Here is a tiny trained network, its code and every weight. The questions are about switching its units off for an input and a target symbol, where a switched-off unit gives its printed mean instead of its output.

import numpy as np


def w(rows, s, z=0):
    codes = np.array(rows[::2]) - 128.0
    scale = np.full(codes.shape[1], s)
    scale[-1] = z or s
    return codes * scale


def f(y):
    return y / 2 * (1 + np.tanh(0.7978845608 * (y + 0.044715 * y**3)))


def softmax(a):
    e = np.exp(a - a.max(-1, keepdims=True))
    return e / e.sum(-1, keepdims=True)


def log_softmax(a):
    a = a - a.max(-1, keepdims=True)
    return a - np.log(np.exp(a).sum(-1, keepdims=True))


def net(x, mask):
    ids = ['βγδεθμξσψ'.index(c) for c in x.split()]
    T = len(ids)
    res = E[ids] + P[:T]
    u = 0
    for l in range(2):
        r = res
        for j in range(3):
            rows = slice(4 * j, 4 * j + 4)
            q, k, v = (r @ M[l][rows].T for M in (Q, K, V))
            z = softmax(np.where(np.tri(T) > 0, q @ k.T / 4**0.5, -1e9)) @ v
            o = O[l][rows]
            res = res + np.where(mask[u + j], z, o[:, -1]) @ o[:, :-1]
        u += 3
        y = f(res @ A[l][:, :-1].T + A[l][:, -1])
        res = res + np.where(mask[u : u + 4], y, B[l][:, -1]) @ B[l][:, :-1]
        u += 4
    return log_softmax(res[-1] @ U[:, :-1].T + U[:, -1])


Q, K, V, O, A, B = {}, {}, {}, {}, {}, {}
E = w([
[152,158,85,165,128,114],'β',
[181,101,105,87,106,83],'γ',
[109,188,129,42,116,60],'δ',
[162,155,68,76,159,86],'ε',
[191,145,147,72,112,29],'θ',
[175,162,89,205,171,228],'μ',
[169,200,111,187,225,159],'ξ',
[98,249,147,91,77,159],'σ',
[127,172,192,28,162,167],'ψ',
],0.016)
P = w([
[51,11,84,253,224,109],'0',
[181,172,242,224,129,15],'1',
[201,230,234,156,74,25],'2',
[183,228,148,86,56,64],'3',
[170,217,93,43,55,126],'4',
[138,220,109,75,87,172],'5',
[108,196,110,75,89,213],'6',
],0.0057)
Q[0] = w([
[68,23,204,112,159,153],'L0H1',
[118,164,150,137,113,177],'L0H1',
[92,128,1,120,83,123],'L0H1',
[183,107,90,108,132,181],'L0H1',
[151,66,175,113,162,100],'L0H2',
[133,99,195,193,169,155],'L0H2',
[49,128,122,224,121,45],'L0H2',
[129,246,179,67,69,114],'L0H2',
[104,66,121,89,151,124],'L0H3',
[146,81,197,105,143,87],'L0H3',
[64,92,157,210,112,175],'L0H3',
[131,109,72,170,103,95],'L0H3',
],0.01)
K[0] = w([
[192,34,125,195,136,2],'L0H1',
[48,57,154,84,82,199],'L0H1',
[190,181,116,90,98,108],'L0H1',
[156,123,112,120,189,150],'L0H1',
[176,107,139,170,103,117],'L0H2',
[144,196,102,146,171,27],'L0H2',
[60,50,90,214,148,47],'L0H2',
[136,90,112,28,124,179],'L0H2',
[244,106,184,168,164,140],'L0H3',
[69,117,130,97,160,128],'L0H3',
[155,191,99,136,58,186],'L0H3',
[189,214,154,131,146,83],'L0H3',
],0.0092)
V[0] = w([
[106,152,127,142,58,161],'L0H1',
[159,99,176,108,150,200],'L0H1',
[207,158,144,128,145,93],'L0H1',
[151,62,98,146,143,100],'L0H1',
[114,125,120,153,115,133],'L0H2',
[65,123,120,171,101,137],'L0H2',
[196,166,98,113,114,132],'L0H2',
[148,107,53,151,112,92],'L0H2',
[140,134,172,122,96,96],'L0H3',
[110,254,112,153,96,174],'L0H3',
[114,106,78,116,132,129],'L0H3',
[63,120,115,64,100,106],'L0H3',
],0.012)
O[0] = w([
[178,81,254,170,76,120,147],'L0H1',
[140,141,49,131,160,140,132],'L0H1',
[155,169,115,230,194,95,189],'L0H1',
[44,208,81,117,22,136,1],'L0H1',
[112,86,135,150,105,159,87],'L0H2',
[122,47,191,155,106,196,47],'L0H2',
[71,113,103,166,191,55,196],'L0H2',
[85,80,73,143,107,148,28],'L0H2',
[157,104,147,198,150,109,136],'L0H3',
[108,43,98,80,202,72,203],'L0H3',
[110,137,141,94,63,141,100],'L0H3',
[94,119,104,97,54,149,101],'L0H3',
],0.0063,0.0074)
A[0] = w([
[206,43,2,201,56,104,184],'L0N1',
[191,139,74,144,63,63,254],'L0N2',
[227,63,33,184,154,184,127],'L0N3',
[199,72,112,120,235,134,199],'L0N4',
],0.0064,0.0028)
B[0] = w([
[137,177,162,151,173,164,143],'L0N1',
[46,168,208,152,150,158,169],'L0N2',
[170,198,141,102,9,78,165],'L0N3',
[104,133,173,86,127,146,251],'L0N4',
],0.011,0.012)
Q[1] = w([
[158,32,2,83,27,181],'L1H1',
[120,43,60,197,96,146],'L1H1',
[157,163,145,119,96,145],'L1H1',
[102,57,128,186,103,200],'L1H1',
[156,213,173,160,161,131],'L1H2',
[155,137,98,168,117,205],'L1H2',
[152,85,130,147,113,83],'L1H2',
[70,194,158,98,114,114],'L1H2',
[229,185,59,130,164,186],'L1H3',
[102,73,152,119,124,135],'L1H3',
[127,206,148,126,173,97],'L1H3',
[105,27,106,132,57,134],'L1H3',
],0.009)
K[1] = w([
[156,118,161,90,98,26],'L1H1',
[158,201,176,141,167,85],'L1H1',
[159,174,189,184,111,175],'L1H1',
[149,173,251,137,122,54],'L1H1',
[156,131,154,93,156,182],'L1H2',
[102,148,113,144,132,155],'L1H2',
[79,119,119,140,104,120],'L1H2',
[155,254,103,96,132,100],'L1H2',
[94,157,173,156,87,95],'L1H3',
[83,126,208,146,152,135],'L1H3',
[78,123,84,78,84,158],'L1H3',
[147,139,127,195,205,60],'L1H3',
],0.0095)
V[1] = w([
[90,154,89,100,146,44],'L1H1',
[139,63,56,171,121,147],'L1H1',
[75,87,194,176,177,130],'L1H1',
[101,116,101,127,143,163],'L1H1',
[125,130,95,126,162,211],'L1H2',
[210,170,126,130,110,155],'L1H2',
[148,141,152,119,109,218],'L1H2',
[172,155,141,247,173,122],'L1H2',
[83,136,122,79,70,115],'L1H3',
[131,80,170,156,171,50],'L1H3',
[173,163,102,142,157,141],'L1H3',
[101,113,91,125,177,126],'L1H3',
],0.012)
O[1] = w([
[182,126,121,198,172,168,153],'L1H1',
[34,153,86,62,84,183,6],'L1H1',
[157,193,54,120,38,116,134],'L1H1',
[96,127,163,207,89,159,141],'L1H1',
[173,165,164,108,185,37,75],'L1H2',
[28,88,127,175,137,80,200],'L1H2',
[56,126,161,149,83,1,122],'L1H2',
[112,62,63,118,140,108,173],'L1H2',
[159,54,196,139,102,103,138],'L1H3',
[167,126,115,119,149,159,73],'L1H3',
[103,145,126,128,178,144,158],'L1H3',
[168,215,151,225,86,213,131],'L1H3',
],0.0087,0.011)
A[1] = w([
[120,65,100,146,117,163,4],'L1N1',
[169,103,1,198,94,123,49],'L1N2',
[166,223,248,210,177,119,194],'L1N3',
[12,180,30,116,91,150,152],'L1N4',
],0.0051,0.0018)
B[1] = w([
[26,126,46,97,40,211,122],'L1N1',
[120,219,151,134,35,122,134],'L1N2',
[119,144,105,89,62,115,255],'L1N3',
[123,241,143,1,146,119,128],'L1N4',
],0.0095,0.018)
U = w([
[139,227,211,103,78,88,248],'β',
[92,151,165,68,97,111,191],'γ',
[137,206,183,132,167,183,13],'δ',
[31,177,101,44,40,182,119],'ε',
[75,200,189,167,59,205,3],'θ',
[164,134,107,22,3,144,109],'μ',
[198,65,195,101,58,125,117],'ξ',
[158,153,41,124,123,76,63],'σ',
[57,116,91,99,7,61,50],'ψ',
],0.0049,0.003)

Each question gives the input, a string of symbols that net reads in full, and the target symbol t.
The units are the heads (4 rows each of Q, K, V and O) and the neurons (one row each of A and B). Each row of codes is followed by its name. A weight is (code - 128) times the scale printed after its matrix; where a second scale follows, it is the last column's (O, A, B and U).
mask holds one flag per unit, layer by layer, with each layer's heads first. A switched-off unit (its flag False) gives its mean, the last column of its rows in O or B, instead of its output. The means were averaged over made-up inputs and are rounded, as every weight is.
A unit's drop is (log p(t) with every unit on - log p(t) with that unit switched off) / (log p(t) with every unit on - log p(t) with every unit switched off).
k most important neurons: the k neurons with the biggest drops, biggest first
top k neurons in layer l: the k neurons of layer l with the biggest drops, biggest first
which heads matter: for each layer, one digit per head in row order, 1 if its drop is at least 0.15 and else 0, layers parted by /
drop of u: that unit's drop, to one decimal
input ξ σ θ ξ σ, target δ: 2 most important neurons	[L0N3 L0N2]
input θ δ β β ε β, target σ: top neuron in layer 0	[L0N4]
input θ σ β μ ξ β, target σ: 2 most important neurons	[L0N2 L1N3]
input ε ε θ γ ε, target θ: which heads matter	100 / 101
input δ σ ξ ψ ξ ε σ, target ξ: which heads matter	101 / 001
input θ ψ θ μ δ θ, target σ: top 3 neurons in layer 0	[L0N3 L0N4 L0N1]
input μ ξ ψ ξ θ θ, target γ: which heads matter	010 / 101
input ε μ μ β, target θ: top 2 neurons in layer 0	[L0N3 L0N4]
input β ε δ, target ε: which heads matter	110 / 110
input ε ε μ, target θ: which heads matter	110 / 101
input γ ψ μ θ ε, target ψ: which heads matter	101 / 011
input γ β ξ ε γ ξ, target σ: which heads matter	001 / 010
input μ ψ μ μ β, target γ: top 2 neurons in layer 0	[L0N3 L0N2]
input β β γ, target ε: 3 most important neurons	[L0N4 L1N4 L0N2]
input θ μ ψ ψ, target σ: which heads matter	000 / 110
input σ σ θ θ σ, target μ: most important neuron	[L0N3]
input ξ σ ξ ψ ψ ψ, target δ: which heads matter	101 / 101
input θ μ γ, target ψ: 2 most important neurons	[L0N2 L1N2]
input μ θ γ σ μ σ, target γ: which heads matter	110 / 101
input ξ ε ψ, target δ: which heads matter	100 / 111
input δ ξ σ, target ξ: which heads matter	100 / 001
input γ ξ σ ψ μ δ, target ψ: most important neuron	[L0N4]
input μ ε σ, target γ: which heads matter	010 / 101
input μ δ σ ψ ξ ξ, target γ: top 3 neurons in layer 0	[L0N3 L0N4 L0N2]
input σ σ γ θ μ, target μ: 2 most important neurons	[L0N3 L0N2]
input δ μ σ δ θ, target ξ: drop of L0N3	0.2
input ξ θ ψ δ θ σ, target δ: drop of L1H1	0.2
